Each row of numbers belongs to one of the elements below and depends on some of the facts about them. Some rows are named. Which element is each other row?

There are 3 kinds of fact about the elements: σ, ρ, Θ.
σ: belongs to class; ρ: is of sort; Θ: uses
K_10 {σ=359, ρ=e}
K_108 {σ=953, ρ=a}
K_112 {σ=359, ρ=a}
K_115 {σ=373, ρ=b}
K_118 {σ=953, ρ=c}
K_120 {σ=31, ρ=b, Θ=K_838 K_694 K_73 K_143 K_661 K_192}
K_126 {σ=359, ρ=e, Θ=K_35 K_36 K_309 K_936 K_870}
K_133 {σ=953, ρ=c}
K_136 {σ=359, ρ=e, Θ=K_673}
K_140 {σ=31, ρ=d}
K_143 {σ=953, ρ=b}
K_169 {σ=31, ρ=a}
K_186 {σ=373, ρ=b}
K_188 {σ=953, ρ=d, Θ=K_468 K_735}
K_192 {σ=373, ρ=a}
K_218 {σ=161, ρ=a, Θ=K_838 K_958 K_764 K_28 K_263}
K_224 {σ=953, ρ=d}
K_227 {σ=421, ρ=a}
K_230 {σ=421, ρ=c}
K_233 {σ=998, ρ=a}
K_239 {σ=953, ρ=c, Θ=K_432 K_870 K_629}
K_244 {σ=359, ρ=a, Θ=K_452 K_958 K_583 K_690}
K_25 {σ=359, ρ=b}
K_263 {σ=421, ρ=c}
K_272 {σ=373, ρ=b, Θ=K_112 K_473 K_133}
K_277 {σ=998, ρ=d}
K_28 {σ=998, ρ=c}
K_291 {σ=998, ρ=a, Θ=K_958 K_603}
K_30 {σ=31, ρ=a}
K_301 {σ=953, ρ=e}
K_303 {σ=373, ρ=e, Θ=K_645 K_598 K_963}
K_309 {σ=421, ρ=a}
K_312 {σ=953, ρ=d}
K_319 {σ=421, ρ=b}
K_330 {σ=373, ρ=d, Θ=K_958 K_873 K_233 K_140}
K_338 {σ=373, ρ=a}
K_35 {σ=373, ρ=a}
K_351 {σ=373, ρ=c}
K_356 {σ=161, ρ=c, Θ=K_230 K_781 K_428 K_675 K_423}
K_36 {σ=998, ρ=c}
K_370 {σ=161, ρ=d}
K_372 {σ=953, ρ=a, Θ=K_673 K_186 K_115}
K_389 {σ=359, ρ=c}
K_400 {σ=998, ρ=c}
K_413 {σ=161, ρ=d}
K_42 {σ=161, ρ=b, Θ=K_806 K_263}
K_420 {σ=998, ρ=d}
K_423 {σ=359, ρ=a}
K_426 {σ=998, ρ=b}
K_428 {σ=359, ρ=b}
K_429 {σ=953, ρ=a}
K_432 {σ=373, ρ=b}
K_433 {σ=359, ρ=a, Θ=K_36 K_552 K_920 K_764 K_502 K_351 K_426}
K_439 {σ=998, ρ=a}
K_440 {σ=359, ρ=a, Θ=K_932 K_550 K_463 K_624}
K_450 {σ=953, ρ=a, Θ=K_140 K_727 K_857 K_618 K_942}
K_452 {σ=161, ρ=e}
K_454 {σ=998, ρ=a, Θ=K_870}
K_461 {σ=421, ρ=a, Θ=K_719 K_10 K_727 K_641}
K_463 {σ=373, ρ=a}
K_465 {σ=953, ρ=a, Θ=K_734 K_118 K_806 K_30}
K_468 {σ=373, ρ=a}
K_472 {σ=998, ρ=b}
K_473 {σ=161, ρ=a}
K_50 {σ=953, ρ=c, Θ=K_821 K_820}
K_502 {σ=421, ρ=d}
K_534 {σ=359, ρ=d, Θ=K_669 K_423 K_857}
K_55 {σ=359, ρ=c, Θ=K_432}
K_550 {σ=953, ρ=c}
K_552 {σ=373, ρ=c}
K_553 {σ=953, ρ=b}
K_577 {σ=421, ρ=c}
K_581 {σ=359, ρ=e, Θ=K_893 K_763 K_690 K_224 K_963 K_89}
K_583 {σ=421, ρ=a}
K_597 {σ=953, ρ=d, Θ=K_553 K_673 K_428 K_277 K_73 K_338}
K_598 {σ=953, ρ=a}
K_603 {σ=373, ρ=e}
K_608 {σ=161, ρ=b}
K_614 {σ=359, ρ=a, Θ=K_186 K_429}
K_615 {σ=161, ρ=e}
K_616 {σ=31, ρ=b, Θ=K_370 K_873}
K_618 {σ=953, ρ=a}
K_624 {σ=953, ρ=b}
K_629 {σ=161, ρ=a}
K_641 {σ=31, ρ=a}
K_645 {σ=359, ρ=a}
K_661 {σ=998, ρ=c}
K_666 {σ=359, ρ=d, Θ=K_87 K_838}
K_668 {σ=359, ρ=c, Θ=K_922 K_10 K_629}
K_669 {σ=998, ρ=a}
K_673 {σ=421, ρ=b}
K_675 {σ=998, ρ=a}
K_676 {σ=421, ρ=a, Θ=K_277 K_763 K_25 K_312}
K_689 {σ=161, ρ=a}
K_690 {σ=31, ρ=a}
K_694 {σ=373, ρ=c}
K_695 {σ=373, ρ=c, Θ=K_400 K_420}
K_701 {σ=953, ρ=d, Θ=K_389 K_550 K_727 K_227 K_994}
K_706 {σ=953, ρ=b}
K_713 {σ=161, ρ=c, Θ=K_944 K_389}
K_719 {σ=953, ρ=c}
K_727 {σ=359, ρ=a}
K_73 {σ=359, ρ=e}
K_734 {σ=421, ρ=a}
K_735 {σ=161, ρ=a}
K_739 {σ=161, ρ=e, Θ=K_764}
K_741 {σ=359, ρ=b, Θ=K_233 K_351 K_224 K_943 K_28}
K_763 {σ=359, ρ=c}
K_764 {σ=359, ρ=b}
K_781 {σ=359, ρ=a}
K_797 {σ=998, ρ=a}
K_806 {σ=161, ρ=b}
K_820 {σ=953, ρ=b}
K_821 {σ=359, ρ=a}
K_838 {σ=953, ρ=b}
K_847 {σ=373, ρ=e}
K_849 {σ=31, ρ=a, Θ=K_169 K_577}
K_857 {σ=359, ρ=a}
K_862 {σ=953, ρ=b, Θ=K_932 K_936 K_10 K_312}
K_87 {σ=998, ρ=e}
K_870 {σ=359, ρ=a}
K_873 {σ=373, ρ=a}
K_877 {σ=953, ρ=a}
K_89 {σ=953, ρ=a}
K_893 {σ=421, ρ=c}
K_907 {σ=998, ρ=b}
K_91 {σ=953, ρ=d, Θ=K_922 K_73 K_689}
K_92 {σ=373, ρ=c, Θ=K_36 K_319 K_963}
K_920 {σ=953, ρ=d}
K_922 {σ=373, ρ=b}
K_928 {σ=953, ρ=b, Θ=K_615 K_907 K_192 K_577}
K_931 {σ=953, ρ=b}
K_932 {σ=359, ρ=a}
K_935 {σ=359, ρ=e, Θ=K_87 K_28}
K_936 {σ=359, ρ=a}
K_938 {σ=421, ρ=d, Θ=K_944 K_797 K_87 K_847}
K_942 {σ=31, ρ=b}
K_943 {σ=421, ρ=b}
K_944 {σ=359, ρ=c}
K_946 {σ=31, ρ=a, Θ=K_958 K_233 K_140 K_706 K_764 K_608}
K_956 {σ=953, ρ=b, Θ=K_115 K_820 K_263}
K_958 {σ=161, ρ=c}
K_961 {σ=359, ρ=a, Θ=K_473 K_73 K_301}
K_963 {σ=359, ρ=e}
K_968 {σ=421, ρ=d, Θ=K_641 K_472}
K_989 {σ=953, ρ=a, Θ=K_468}
K_990 {σ=31, ρ=a}
K_994 {σ=161, ρ=c}

Some elements and their rows:
K_616: [ -8  -2   5  -1  -6   2  20   3 -10   2   3   3  -4  -3   7   3  -5   2
   2  -6   8 -11   9   8   4  12   1  -9   8   2]
K_990: [-16   0   9  -1  -7   0   3  -7  -9   6 -10  -2   0  -4   2   2  -6   7
   6  -5  -2  -9   5   2   2  -8  -8  -9   3  -7]
K_690: [-18  -2   6  -1  -8  -1  -3  -9  -7   7  -5   0  -8  -5   2   6   4   4
   9  -5   4 -16  13   1   2 -10  -9  -8   2 -11]
K_126: [ -5   2   6   1  -8  -5  -1  -1  -7  -8 -14  -4  -3   6   0   4  -8   7
   8   0   3 -15  -5   6   3   4 -25  -3  -1  -5]
K_614: [-12   2   5   1  -9  -2  -2  -6  -8  -2 -11  -7   1   0   4  -3 -15   7
   6  -7   0 -12  -9   2  -4  -4  -6  -9   1  -3]
K_136: [-10   4   5   0 -14  -4   1  -9 -11   3  -9  -5   1   4   1  -4 -13  10
   8  -6  -1 -12  -9   2   3  10 -16  -5   5  -6]
K_666: [-10   5   1   1 -11   0   1  -5  -5   3 -13  -3  -2   0   5  -1 -16   8
   4  -5   1  -8  -7  -2  -9  10  -8  -7   8  -6]
K_821: [-17   0   5  -2 -12  -1  -1  -9  -6   4  -2  -3   1  -3   4  -1  -7   6
   7  -6   3 -12  -2  -4   0  -8  -9 -10   6  -7]
K_932: [-18  -5   8  -4 -10   0  -2  -6  -3   0   1  -4   4  -6   3   2  -2   3
  10  -2   2 -11   1  -3   7 -23 -22 -10   4  -7]
K_330: [-11   2   0   1  -7   3   2   0  -5   4 -16   4  -8   1   5   5 -13  10
   2  -1  -4 -15  -5   1 -11  22  -5  -8   8  -6]
K_938: [ -8   8   5   2  -8   0   5  -3  -4   5 -21   0  -1   1   9   3 -18   6
   2  -5  -4  -3  -3  -2  -5   9 -13  -7   6  -4]
K_309: [-15   1   9  -1  -9  -2  -3  -8  -4   2  -6  -3  -3  -2   5   6  -1  -1
  10  -5   3 -13  10   2   5 -22 -24  -9  -1  -8]
K_673: [-14   2   8  -3 -14   0  11 -11 -13  12  17   1   5  -2   7  -5  -6  -3
   7 -11   6 -11   9   6  12  -8  -9 -10   9   1]
K_50: [-10   1   1  -1  -9   1   5  -3  -7   0  -6  -3   0   2   2  -5 -15   9
   8  -3   8 -14 -19   2  -4   9  -6  -5  10  -1]
K_989: [-15  -2   2  -2  -9   0  -2  -3  -6  -7  -5  -7   3  -1   1  -2 -10   9
   7  -3   3 -13 -14  -2  -1 -10  -8  -8   4  -2]
K_420: [-15   3   4  -2 -11  -1  -9 -10  -4  11  -1   2   2   2   1  -2  -7   4
   6  -2   1 -13  -5  -4  -2 -11 -20  -9   7  -3]
K_661: [-13   3   4  -2 -13  -1  -4 -12  -7  12  -1   4   2   3   3  -5  -7   5
   7  -6   3 -15 -13   2  -1   0 -13  -9   9  -3]
K_291: [-13   3   1  -1  -8   0  -1  -3  -5  -1 -14   2  -6  -1   2   3  -5   5
   4  -6   1 -14 -10  -3  -8   2  -6 -12   1  -3]
K_797: [-17   0   4  -4 -11   0  -2  -6  -3   5  -4   2   2  -3   3   0   1   5
   5  -5  -1 -12  -6  -5  -2 -13 -14 -14   5  -3]
K_439: [-15   2   5  -2  -9   0  -4  -6  -6   1  -7   0   1  -1   2   0  -3   5
   6  -4  -1 -13  -6   0  -2 -14 -13 -12   2  -1]

Name these rows:
No name comes twice in this set of rows, the named rows included.
[ -8  -1   5  -1  -7  -1   4  -3  -6  -6  -5  -6   3   3   0  -3 -14   6
  10   1   9 -16 -17   7   0  -3 -17  -4   6  -2] : K_239
[-14   3   1  -4 -11  -5  -7 -10  -6   9  -4   7  -6   2  -6   3  12   8
   8  -2   5 -18  -7  -3  -5   7 -19 -11   3  -3] : K_452
[-10   0   6   0  -6   4  18  -1 -15   0  10   3   4   2   3  -3 -16   4
   3  -5  -1 -20  -6  13   5   5   0  -9   6   5] : K_272
[-13  -2   4  -3 -11  -2  -5  -9  -3   9   3   3  -6   1   0   3   1   0
  12  -1  11 -21   1   3   3 -17 -25  -8   6  -6] : K_36
[ -9   5   9   2  -5  -3   0  -5  -7  -3 -16  -5  -2   2   5   4 -18   2
   6  -7  -2 -12   0   6   2 -15 -12  -7  -3  -4] : K_676
[-20  -4   3  -2  -9   2  -2  -6  -5   7  -1   5  -6  -8   4   3  -1   8
   7  -3  -1 -19   2  -3  -2   2  -8 -13   7  -8] : K_873
[-11   6  -1  -1  -5  -1  -4  -4  -5  -1 -16   4  -7   2  -1   2   0   7
   3  -6   1 -17 -15   1 -15   6   0 -14  -1   1] : K_218
[-13  -3   4  -3 -14   0  10  -7 -12   1  24  -3   8  -1  -1 -10  -6   3
   8  -5  11 -17  -6   7   8  -8  -3  -7  11   4] : K_553
[-10   2  10  -1  -5   0   7   1  -3  -6 -17  -2   3  -3   9   5 -12   4
   3  -4  -8  -3  -1   1   2 -10 -19  -9  -1  -2] : K_461
[ -9  -2   3  -2  -7   1   8   3  -2  -5 -13  -5   7  -1   4  -1 -14  12
   2   2  -1  -4 -14  -5  -5   0 -14  -5  10   0] : K_701
[-14  -2   6  -3 -14   0  13  -6 -12   6  20  -1   8  -3   5  -7  -6   0
   7  -8   8 -14   0   4  10  -9  -8  -9  11   1] : K_428
[-15  -1   3  -2 -13  -1  -2  -7 -10   9  -5   7  -8  -1  -1   3  -1  12
   8  -2   0 -19   0  -2   0  19 -15  -9   9  -8] : K_603
[-16   2   6  -2 -11  -3   0  -9  -6   7  -7  -1  -2  -3   8   1  -6   3
   7  -9  -1  -9   5  -2   0  -9 -12 -11   4  -7] : K_734
[-10   2   4  -4  -5   0   4  -2  -3   5 -10   7   4   2   0   1  -7   7
   3  -1   0 -11 -20   3  -4   2 -14 -11   7   5] : K_713

Now the same elements, written a new way:
Some elements and their rows:
K_36: [  3  -5   0   0   8 -10   5  -3   7  -7   2   1  -7   2  -1  -4   0  -3
   3   1   0   1   1  -2   4  -4]
K_534: [ 1 -1 -1  1 -3  5 -5  1  0 -1 -3  4  0  1  3  3  9  4 -1  0 -4 -2  0  2
  1  3]
K_893: [-4 -3  0 -1  6 -9 -3  1  7 -3  5  4 -4  0 -2  1  4 -2  4 -1  0  0  2 -1
  1  0]
K_597: [-2  1 -1  1 -4  6 -8  5 -4 -2  2  5  1  1  3  2  5  3 -2  0 -4 -1 -1  2
  4  3]
K_673: [ 2 -1 -2  1  3  1 -5 -1 -9  1  5  2  3 -1  3  1  1  1  1  0  1  0  2  0
 -3  2]
K_428: [ 3 -2 -1  1  0 -1 -6 -5 -3 -1  0  1  4 -1  3  1  4  2  1  0  1 -3  3  1
 -5  4]
K_938: [ 2  0 -2  1 -1  6 -5  5 -4 -1  1  5 -1  1  3  3  7  2  0  0 -4  0 -1  2
  4  0]
K_797: [ 5  2  0 -1  1  1 10 -2 -4 -1 -1 -4  1 -1  1 -3 -8 -3  1  0  3  3 -3 -2
 -1 -6]
K_668: [-5 -1  1  0  1 -1 -4  2 15 -3 -1  5 -5  3 -2  1  9  2  0 -1 -4 -4  4  2
  7  2]
K_615: [ 0 -2  3  1  6  1 -2 -4  0 -5  2 -9  0  1 -7 -4 -3 -3 -6 -5  3 -4  7  3
  5  1]
K_429: [-5  2  0  0 -3  2  2  3 -4  7  2 -1  6 -4 -2  2 -9  0 -2  1  2 -1 -2 -2
 -4  3]
K_641: [-2 -1  0 -2 -6  3  6 -3  1  5 -3 -4  4 -1  1 -3 -4 -1  5 -2  2  4  0 -3
  0 -2]
K_30: [ -1  -5  -1   2   2   1  16   1  -6  20   2  -7   2  -3  -1  -2 -14   1
  -1   4   2   3  -3  -8  -3   5]
K_463: [ 6  3  0 -2  0  0  9 -2 -2 -4 -2 -1  1 -1  1 -3 -6 -2  1  0  3  2 -4 -1
 -4 -6]
K_550: [ -7  -3   1  -1   1 -10  -7   0   9  -6   4   5  -1   0  -2   2   4  -2
   5  -2  -1   0   2   0  -1   1]
K_701: [-3  0 -1  0 -6  4 -8  4 -2 -3  0  6  1  1  4  4  8  3  0  0 -4  1 -2  1
  2  1]
K_552: [  5  -4   1   0   9 -10   3  -3   8  -8   2   2  -6   2  -2  -4   0  -3
   2   1   0   0   0  -2   2  -2]
K_907: [ 11  -1  -2   3   4   5  -6  -7 -14  -9   5  -5   5   2   2  -8  -5  -2
  -3  -1   3  -2   4   3   7  -2]
K_719: [ -7  -2   1  -1   0 -10  -7   1  10  -5   4   5  -2   0  -2   2   4  -2
   4  -2  -1   0   2   0  -1   1]
K_956: [-1  0 -1  2 -2  4 -4  7 -7  4  2  6  0  1  3  5  1  4 -4  3 -3  0 -1  0
  4  5]

Rows to name:
No name comes twice in this set of rows, the named rows included.
[-7 -3  1  1  2 -2 -1  8  8  4  4  5 -6  2 -4  3  0  2 -3  2 -4 -2  1  0
  9  5] : K_50
[ 1 -4 -2  1 -4  6  0  1 -3  4 -3  2  0  3  6 -1  4  3  2  1 -3  3  2 -1
  8  1] : K_616
[ 9 -2 -2  0  3 -4  2 -4 -6 -8  0  1 -1  2  6 -2  2 -1  3  1  1  3  0 -1
 -1 -4] : K_472
[ 9 -1 -1  1  3  3  3  2 -4 -7 -1  3 -5  3  4 -2  3  2 -3  3 -3  1 -3  0
  5 -3] : K_330
[ -7  -7   1   2   8 -11   4   5   2   9   8   2  -5  -2  -4   3  -6   0
  -2   5  -1  -1   0  -6  -2   9] : K_118
[ -6  -2   2   1   1  -5 -12  -1   5  -6   7   2   2   0  -5  -2   0  -2
   0  -3   1  -4   5   2   5   3] : K_133
[  7  -7  -2   3   6  -4   9  -3 -11  10   3  -3  -2  -1   4   3  -1   2
  -3   4   1  -1   0  -4  -5   5] : K_806
[-3 -1  0  0 -5  6  6  0  0  8 -3 -5  3  0  0 -2 -6  0  2 -1  1  3  0 -2
  5 -1] : K_990
[-4 -4  0  1  8 -8  0  1  5  3  6  3 -4 -1 -3  1  0 -2  1  1  0 -1  2 -2
  1  3] : K_263
[ 10  -1  -2   0   3  -2   0  -4  -6 -10   0   2   0   1   5  -3   2   0
   2   1   0   1   0   0  -3  -4] : K_432
[-1  1  0  0  0  2  8  0 -2 11 -1 -2  4 -4 -2  2 -7  1 -3  2  2 -2 -1 -2
 -7  4] : K_821
[ -2  -1  -1   1   5   0  13   5  -8  17   4  -2   1  -5  -2   3 -12   1
  -3   5   2   2  -5  -5  -7   4] : K_734
[-1  3  0  2 -6 17 -3  1 -4  4 -1 -8  9  2 -3 -8 -9  0 -5 -4  2 -3  5  4
 16  0] : K_849
[10  2 -2  2  3  8 -4  0 -8 -9  0  0  0  4  3 -5  0  1 -6  1 -1 -2  1  4
  9 -2] : K_272

